(in the rows, 128 means zero)
Each row is followed by its class.
[131 109 120 127 175 157 138 120  88  32 140 110 104 133  76 189 176 137
 161 144 143 120 146 113 142 123  87 105 109 116 162 182 142 147 107 142
  55 140  79 107 122 147] | gipa
[127  88 122 109 103 186 119 142 101  63 143 143 133 128 157 129 130 134
 135 114 162 169 107 168 134 146 127 147 115 146 113 169 135  90 140 141
 118 120 134 146 170  96] | fugen
[ 69 113 122 105 163 139 121 105  70 112 125 153 147 151 120 121 148 124
 123 129 168 140 164 118 149 145  82 145  98 119 139 163 136 121 145 171
 121 125 103 145 187  68] | fugen
[156 180 123 120 128 111 122 159 170 158  86 117 153 131 102 200 156 151
 156 165 140 131 140  95 160  95 131 139 127 172 173 145 202 184 122 148
  19 101 116 116 167 130] | nise
[ 72 143 125 130 112 166 122 105  58  71 132 143 117 113 125  76 114 120
  87 147 129 106 135 117 122 152 126  98 110  77 116 141  99 129  85 166
 102 141 140 176 157 100] | fugen
[ 97 117 125 133 164 139 116 100  66  91  92 138 152 130  52 174 138 113
 118 160 150 118 167 109 135 116  69 113 108  97 140 141 169 119 139 170
 110 106  62 111 154  58] | nise
[ 67 161 169 107 101 164 121 100  80 102 133 114  92  99 120  82 134 155
 111 152 123  99  83 117 145 158 133 121 135 100 149 114  90 121  95 163
  92 154 157 153 158 104] | Libid
[ 94 142 110  67 165 144 169 125 122 172  90 113 175 142  93 183 136 116
 155 124 130 147 135 117 115 109 108 110 112 118 144 148 119 126 102 119
  59  93 140 107 131 179] | kabit
[114 110 138 108 105 134 139 155 140  93 147 138 147 108 124 123 149 126
 117 103 153 157 122 162 125 135 134 183 108 179 149 144 133 118 116 150
 119 137 139 156 129 124] | gipa
[ 99 161  74 100 172 127 165 113  97 170 107  95 176 117  86 164 142 132
 139 135 123 125 152 115 102 124  76 112 126 130 156 155 126 141 113 107
  50  59 101 126  92 177] | luse
[136 118 111 145 141 158 144 112  92   6 120 125 115 135  89 143 136 135
 163 134 114 124 124  92 142 133  73 117 109 111 149 173 155 141 100 152
  87 140 110 112 114 155] | naba
[ 87 117 121  88 130 181 105 111  63  81 116 150 104  93 135  69 104 141
  94 135  96 127  89 125 138 149  89 104 101  77 148 126 130 122  95 151
 104 168 104 157 165 102] | Libid
[ 57 121 132 138 182 128 133 113  80 141 116 149 150 138  84 159 144 115
 114 166 139 106 149 120 150 133  88 121 106 119 155 163 164 109 136 160
 122 107  88 125 168  57] | fof
[ 81 117 130 114 175 143 124 101  59 118 125 166 145 142  90 145 144 128
 125 143 153 107 167 138 167 138  93 114 110 129 156 152 171 105 141 171
 120 115 118 137 151  59] | Zorog
[138 126 117 124 152 161 153  94 119  39 105 107 133 169 101 154 158 122
 172 146 150 114 133  92 120 108 104 133 111 137 152 174 163 149 115 146
 121 119 108 113 117 158] | Gop
[150 135 143 121 129 135 149 168 157 131  74 160 145 141 135 167 132 151
 136 146 131 171 143 118 169 109 139 156 127 167 159 136 178 138 112 158
  66 142 143 136 146 111] | Zorog
[ 99 171 119 100 174 146 160 149 110 162 117 110 151 129 111 162 158 126
 139  97 127 158 127  93 104 103  67 116  93 109 159 141  88 139 107  95
  42  70 107 117 111 163] | gipa
[138  96 101 135 152 160 140 111  54  16 144 108 108 150  98 148 156 131
 178 129 126 122 137 101 144 138  98 126 122  81 147 194 131 121 123 140
  97 130 113 125 146 139] | fugen
[154 152 135 136 129 119 124 157 139 132 102 120 139 135 121 151 132 154
 147 166 131 114 140 132 164 109 138 123 132 154 136 149 216 148 117 152
  37  96 152 133 149 122] | Zorog
[ 72 132 101 114 171 129 130 100  66 142 122 156 175 144 102 150 151 120
 104 167 147 107 119 100 123 138  65 125  97 125 158 154 186 111 143 167
 122 104  84 130 151  81] | Libid
[134 100 102  97 144 144 133  98 144  51 123 118 118 141  86 136 141 139
 168 116 148 106 132 139 154 127 123 120 130 115 142 163 186 155  93 148
 111 129  76 114 137 119] | luse
[138 155 143  90 123 106 122 145 115 143 115 119 144 106 130 178 129 161
 142 178 113 136  98 118 159 123 112 116 123 181 164 158 182 150 112 144
  51 119 147 131 163 146] | Kava
[ 96 139 125  96 128 168 118  92  90  83 114 120  96 101 104  81 105 128
  90 150 109  92 118 146 119 137 124 101  98  79 123 136 140 121  70 147
 112 135 114 159 152 112] | fof
[ 63 124 117  94 167 142 136  86  72 135 112 168 145 133  95 135 136 116
 107 138 153 121 157 128 133 137  86 128  89 103 148 145 132 118 107 148
 113 118  99 133 155  66] | naba
[107 172 124  87 160 128 158 136 103 172 103  75 151 123 110 153 144 134
 133 128 122 141 117 110  90 122  84 138 104 119 142 135  99 132 116  99
  66  67 125 135 125 168] | fof
[117 110 122 136 149 155 154 119  56  18 160 105 118 142 112 163 162 124
 170 143 137 129 132 103 141 133 110 107 125 115 138 191 122 132 128 160
  99 139 111 121 143 137] | fugen
[142 111 114 158 166 155 158 112  90  31 113 115 106 149  89 160 141 116
 176 129 129 112 148 100 116 118 101 120 130 112 144 160 145 137 116 124
 115 134  95 106  95 143] | Gop
[ 90 128 126 115 133 168 122 115  86  51 117 130  95  88 113  92 127 125
  99 146 116 135 144 165 120 138 100  98 106  72 130 126 103 119  78 157
  88 162  94 148 158 116] | gipa
[118 108  89 133 158 146 137 113 106  31 133 143 125 128  71 160 140 128
 155 129 129 102 135 117 158 117  95 106 127 130 139 170 163 146 107 141
 108 130  75 110 122 128] | luse
[143 168 165 105 134 111 109 150 165 156 104  79 130 116 124 178 138 177
 145 190 122 136 111 145 171 113 144 128 116 188 152 168 199 170 119 156
  21 129 118 129 173 144] | fof
[122 113 102 154 155 156 135 127 106  40 140 125 113 138  79 165 165 126
 159 125 138 116 137 103 158 117  87 119 117 124 172 192 179 137 115 151
  73 128  89  96 138 132] | gipa
[ 83 168  88 112 163 146 166 134 128 172 117 126 171 116  89 181 159 112
 129 125 124 147 145 110 106 102  95 114 103 118 155 145  98 147  84 111
  46  86 111 135 105 162] | gipa
[ 69 122 133 112 173 129 129 104 106 127 103 163 167 144  79 150 134 110
 116 164 148 111 160 122 142 124  93 117  99 114 146 146 159 122  99 155
 106 102 100 123 145  81] | kabit
[ 90 161  91  70 166 149 156 112  98 131 116 108 178 115  89 159 137 117
 129  99 134 151 106 111 108 108  66 132  96 136 156 140  89 140 120 111
  43  74 110 127 127 157] | fas
[119 116 136 114 100 163 116 139 106  91 125 151 148 115 138 177 152 130
 131 149 158 164 112 154 132 130 125 163 110 169 124 148 138 107 130 165
 118 133 107 146 155 122] | nise
[138 177 145 127 118 108 136 152 161 147  83 134 125 136 126 156 137 153
 139 146 156 135 135 118 138 114 136 176 129 159 159 124 174 158 106 127
  64 120 144 128 142 112] | Gop
[143 155 121 129 130 108 141 143 162 182  96 106 140 131 110 191 132 154
 139 149 129 144 129 125 153 118 137 183 136 185 163 163 202 137 115 143
  62 104 125 117 146 125] | fof
[ 76 114 147  97 154 129 112  99  99 122 118 175 149 151  80 136 152 120
 102 163 160 114 140 118 146  91  96 122  87  95 133 138 164 144 110 143
 114 105  98 130 153  87] | roz
[ 95 140 133  99 124 177 109 110  77  77  98 150 102 100 130  93 118 143
 111 153 116 117 121 142 160 137 104  94 121 109 144 123 146 118  94 169
 106 149 124 150 177  97] | Zorog
[125 119 119 129 169 157 145 121  87  32 154 111 126 154 124 159 171 143
 166 140 135 108  82  83 138 153  83 119 123 122 150 172 132 141 132 161
 101 137  97 117 139 135] | Libid
[133  87 157 128 148 151 139 102  89  35 149 119 118 158  69 154 165 139
 156 126 150 110 122 104 137 109 133 143 116 122 136 175 149 152  86 146
 103 130 117 114 106 149] | roz
[141 122 116 133 151 161 141 114  72  16 135 130 106 146  59 187 164 124
 187 119 145 127 169 108 135 123  89 124 118  92 139 157 151 115 125 160
 107 124  97 111 131 119] | nise
[ 69 117 161 114 164 128 135 127 104 105 136 140 149 152 113 118 168 121
 115 138 155 138 141 141 141 141 112 126  89  95 174 149 121 124 134 166
 104 120 115 138 170  75] | gipa
[ 84 122 145  72 155 107  95  96  88 160 118 162 150 149  96 134 157 141
 109 161 165 108 143 118 141 119  85 150  96 111 146 144 176 134 122 156
 120 109  99 147 169  93] | roz
[ 80 150 119 103 105 169 106  98 109  85 126 160 109  93 130 101 124 132
 123 167 101 124 114 132 127 141 114  92 112 112 131 127 109 124  85 161
 121 158 112 169 153 125] | naba
[ 88 165 107 117 170 128 170 117 115 169 100 124 176 151 103 158 150 113
 131 105 150 124 116  87 110 119  80 145 102 127 143 134 105 144 110 113
  47  70 130 122 108 164] | fas
[ 82 109 156 112  99 162 139 118 136  82 159 134 140 130 132 118 148 137
 117 107 168 176 116 177 140 128 184 157 127 175 129 142 102 131 118 160
 162 135 125 122 165  89] | luse
[118 107 110  93 103 169 120 109 134  78 145 125 150 125 130 125 128 125
 120 107 150 155  83 171 135 138 154 162 114 150 149 151 121 124 112 146
  99 113 131 144 166 110] | fas
[ 84 149 125 111 102 162  88 116  55  92 110 130 110  85 123 106 133 133
 106 165 128 103 129 119 117 163  99 116 122  74 129 131 124 125  82 177
  91 137 100 176 181 111] | nise
[ 82 158 162 117 116 155 122 110 110  73 116 163  98 106 115  90 105 121
 106 156 123  93 154 136 148 157 123  98 124 111 113 116  93 108  75 173
 116 187 148 162 135 122] | kabit
[ 76 138 123  91 114 165 126 114  93  56  98 153 110  90 103  85 110 117
  98 162 114 107 122 120 114 140 102 115 117  71 138 131 117  98  62 159
  92 148 113 156 166 115] | kabit
[152 153 135  94 102 120 134 158 160 140  86 138 157 130 129 173 138 159
 143 175 120 163 105 118 138 107 143 164 111 173 158 156 167 124 109 142
  45 113 149 144 167 136] | naba
[ 94 145  83  88 169 137 165 123  88 153 101 137 180 140  89 163 144 112
 137  92 126 167 131 105 110 112  77 159  91 110 173 135  91 127 110 101
  53  75 125 133 127 157] | fas
[146  96 115 153 152 169 126 108  98  28 134 145 106 145  89 161 137 119
 170 141 124 106 104  84 142 109  88  89 110 115 132 181 168 126 109 121
 114 126  80  97 118 145] | Kava
[ 75  96 162 104 154 129  95 102  45 126 129 169 142 141  64 130 145 140
 118 133 147 110 138 119 150 134  96 145 101 103 165 149 153 111 109 145
 119 102 115 146 149  69] | roz
[ 79 176  89  75 164 118 179 122 109 150  96 117 190 125  73 179 142 105
 133 127 136 127 131  94  95 119  57 135 115 110 144 131  98 124  99 118
  78  77 131 119 112 171] | kabit
[152 122 110 135 162 169 141 100 100  15 125 115 113 159  94 159 169 131
 171 136 136 129 120  86 137 122  87 124 110 118 189 173 131 136 132 128
  70 120  90 100 128 156] | fas
[104 170 107  92 158 171 160 109 133 140  92 144 161 132 111 165 137 122
 140 150 120 173 136 111 100  88  81 102  72 131 131 143 106 130  99 114
  47  93  94 135  97 174] | naba
[140 147 137 115 108 131 130 161 151 130 101 111 168 144 163 172 134 153
 135 194 134 148 106 124 153 124 157 123 125 161 127 173 163 153 114 167
  20 104 160 157 177 133] | fugen
[148 160 151 111 108 110 130 150 183 165 104 136 153 138 132 203 137 155
 150 178 136 149  89 115 158 106 158 138 129 197 143 146 166 154 107 141
  50 113 146 128 154 140] | Kava
[141 126  92 123 145 153 144 103 116  38 137 124 141 152  86 176 144 108
 165 135 132 117 135  98 149 117 101 107 120 130 168 179 154 135 131 155
  81 124 105 120 125 144] | fas
[147 100  97 106 166 154 137 123 125  45 125 120 135 138  91 166 158 119
 143 142 140 118 140 110 132  99  81 115  98 130 144 194 183 131 124 150
  89 130  73 114 136 143] | gipa
[104 161  90 108 186 159 181 120 107 124  87 133 177 150  82 189 164 107
 144 109 146 171 154  99  87  97  61 122  83  94 138 121 105 151 113 118
  71  67  86 107 107 153] | nise
[110 131 121 126 103 164 124  99 144 103 156 132 129 135 141 139 146 117
 128 121 162 144 105 152 135 124 165 160 126 171 140 133 101 136 117 135
 106 108 122 133 139 121] | fas
[103 159  86  88 165 155 169 129 114 150  99 125 168 143 125 166 156 116
 143 110 131 168 102  92  98 105  78 145  97 117 169 139  82 134 113  92
  37  60 108 123 131 170] | fas
[ 87  96 126  95 171 140 120  99  63 100 116 163 156 155  98 125 136 123
 109 133 166 138 165 121 142 140  79 130  84 112 151 159 157 113 150 162
 130 119  97 145 165  49] | fugen
[125 172 142 111 108 117 145 146 173 135 118 133 156 127 131 145 138 141
 131 153 127 137 104 113 156 107 160 156 119 186 174 152 157 153 110 157
  24 118 163 150 145 144] | fas
[107 114  94 119 153 134 160 111  90  68 131 112 126 131  74 155 154 125
 159 122 143 100 146 103 134 125 107 120 142 102 150 179 166 138  98 144
 104 116  84 102 135 125] | luse
[ 61  97 115 118 165 125 140 114  56 121 120 179 170 146  88 133 144 104
 101 111 159 150 171 101 120 147  71 183  99 126 165 145 116  90 153 162
 134 114 107 150 155  66] | fas
[ 82 153 118 102 112 167 117 106  66  68 126 149 102  97 124  88 131 134
 106 162 134 112 123 129 114 138 107 115 103  89 108 146 119 104  86 160
  85 141 118 177 169 115] | fugen
[100 173 119 103 168 146 160 130  89 158  99  91 151 125  97 160 144 128
 133 141 109 133 127 102  96 113  87 120 104 115 143 140  97 121 102 103
  79  65 120 129 135 151] | fof
[155 165 133 100 142 117 148 153 197 147  99 128 151 142 147 156 141 150
 137 143 131 164 107 106 141  87 144 154 103 185 168 143 170 182 118 132
   4 109 120 126 143 154] | fas
[150 100 118 131 145 164 129 121 107  37 120 130  99 164  93 142 155 111
 171  98 145 110 131  78 146 108 113 116 108  67 150 164 171 154 124 141
 113 141  83  95 148 131] | nise
[ 77 130 107 101 176 136 120 101 114 141 121 162 142 128  98 159 162 120
 114 155 152 119 163 126 137 123  75 116  93 125 164 149 160 135 112 150
 100 115  68 139 138  90] | gipa
[103 162  91  83 184 149 175 128 141 120  84 121 164 137  91 167 144 120
 146 128 126 164 126 104  92 110  67 119 103  92 160 135 103 135 104 107
  43  87  90 102 122 169] | kabit
[ 83 174 113 115 178 136 161 149 103 157 120 116 157 119  92 177 159 123
 146 117 129 152 153 124 114 120  71 109 101 105 150 140  89 135  99 116
  23  85 113 133 113 156] | gipa
[ 68 114 135 115 112 166 118 111  86  89 132 144 105  93 135  60 112 134
  97 129 112 104 105 143 136 143 141  97 130 100 131 136 119 125  86 144
 133 141 114 147 157 105] | luse
[116  82 162  89 103 163 118 127 114  80 156 164 128 119 118 136 145 144
 121 114 162 179 120 183 140 118 155 176 111 183 137 145 137 114 122 145
 135 152 133 140 140 113] | roz
[ 89 158 101  85 169 151 165 115 108 128 109 127 160 132  90 152 134 134
 145 115 119 159 144 130 131  97  83 109 102 119 145 148 118 131 108 119
  66  73 110 116 119 147] | luse
[ 87 144  95 114 167 145 178 130  55 152 107 144 161 133  88 178 157 120
 144  97 154 132 141 101 105 131  68 162 119 132 141 137 110  96 116 118
  83  76 137 135  92 152] | Zorog
[ 61 126 124 102 168 124 115 118  95 135 123 170 176 132  93 133 129 102
 107 159 131 105 145  98 138 122  80 121  98 119 156 163 152 109 120 157
 127 106  90 141 158  80] | kabit
[ 85 158 158 106 101 162 109  97  98  77 101 128 100 125 132  68 104 126
 114 159 111  97  87 136 129 122 145  91 108  74 127 118 113 127  89 150
 113 141 146 159 160 126] | Gop
[ 74 122 119 103 169 123 160 118  75 151 121 188 164 151 120 158 151 113
 120 143 168 123 157 121 139 139 100 149  92 115 138 169 153  95 120 155
 108 121 119 158 139  75] | fugen
[ 96 165  90 117 180 155 160 134 107 144 118 123 158 135  85 169 148 117
 128 101 123 142 144 107 109 104  68  98  96  90 142 138  98 141  95 100
  57  65 122 113 112 144] | gipa
[126 115 114 137 153 144 143 111 104   5 137 111 118 154  80 142 154 140
 159 137 135  91 118 114 151 129 123 107 132 106 135 171 138 151 104 151
  97 119 105 108 149 131] | luse
[ 69 151 131 101 109 156 136  95  83  72 115 162 110  99 105  67 120 125
  89 145 119 126 138 108  97 131 110 131  94  97 129 124 114 114  74 173
 123 151 121 166 151 105] | naba
[131 111 109 142 149 147 145 114 124  57 148 110 124 138  78 183 172 130
 159 138 137 115 130 113 138 118 118 115 123 130 158 182 166 146 109 151
  89 137 100 104 109 156] | gipa
[ 86 136 104 129 163 152 157 131 123 153  90 128 177 150 103 192 153 117
 157 140 125 161 120  94 109 119  81 134 117 117 144 140  87 128 104 102
  72  74 119 108 107 189] | kabit
[113 116 135 102  94 158 146 132 182 122 128 145 154 138 165 130 145 113
 121 107 174 175  77 147 140 101 177 191 110 200 157 151 141 135 123 141
  92 118 118 124 163 120] | fas
[135 152 160 113 117  87 142 164 201 176  77 121 140 130 126 161 143 173
 145 157 155 143 135 138 156 120 172 156 148 179 141 128 193 172 101 148
  39 129 124 121 158 116] | luse
[149  91 139 104 145 144 127 101  93  51 134 111  99 150  84 155 154 140
 162 127 143 106 123 108 146 112 115 137 128  92 138 166 157 152  87 134
  97 134 100 109 124 148] | roz
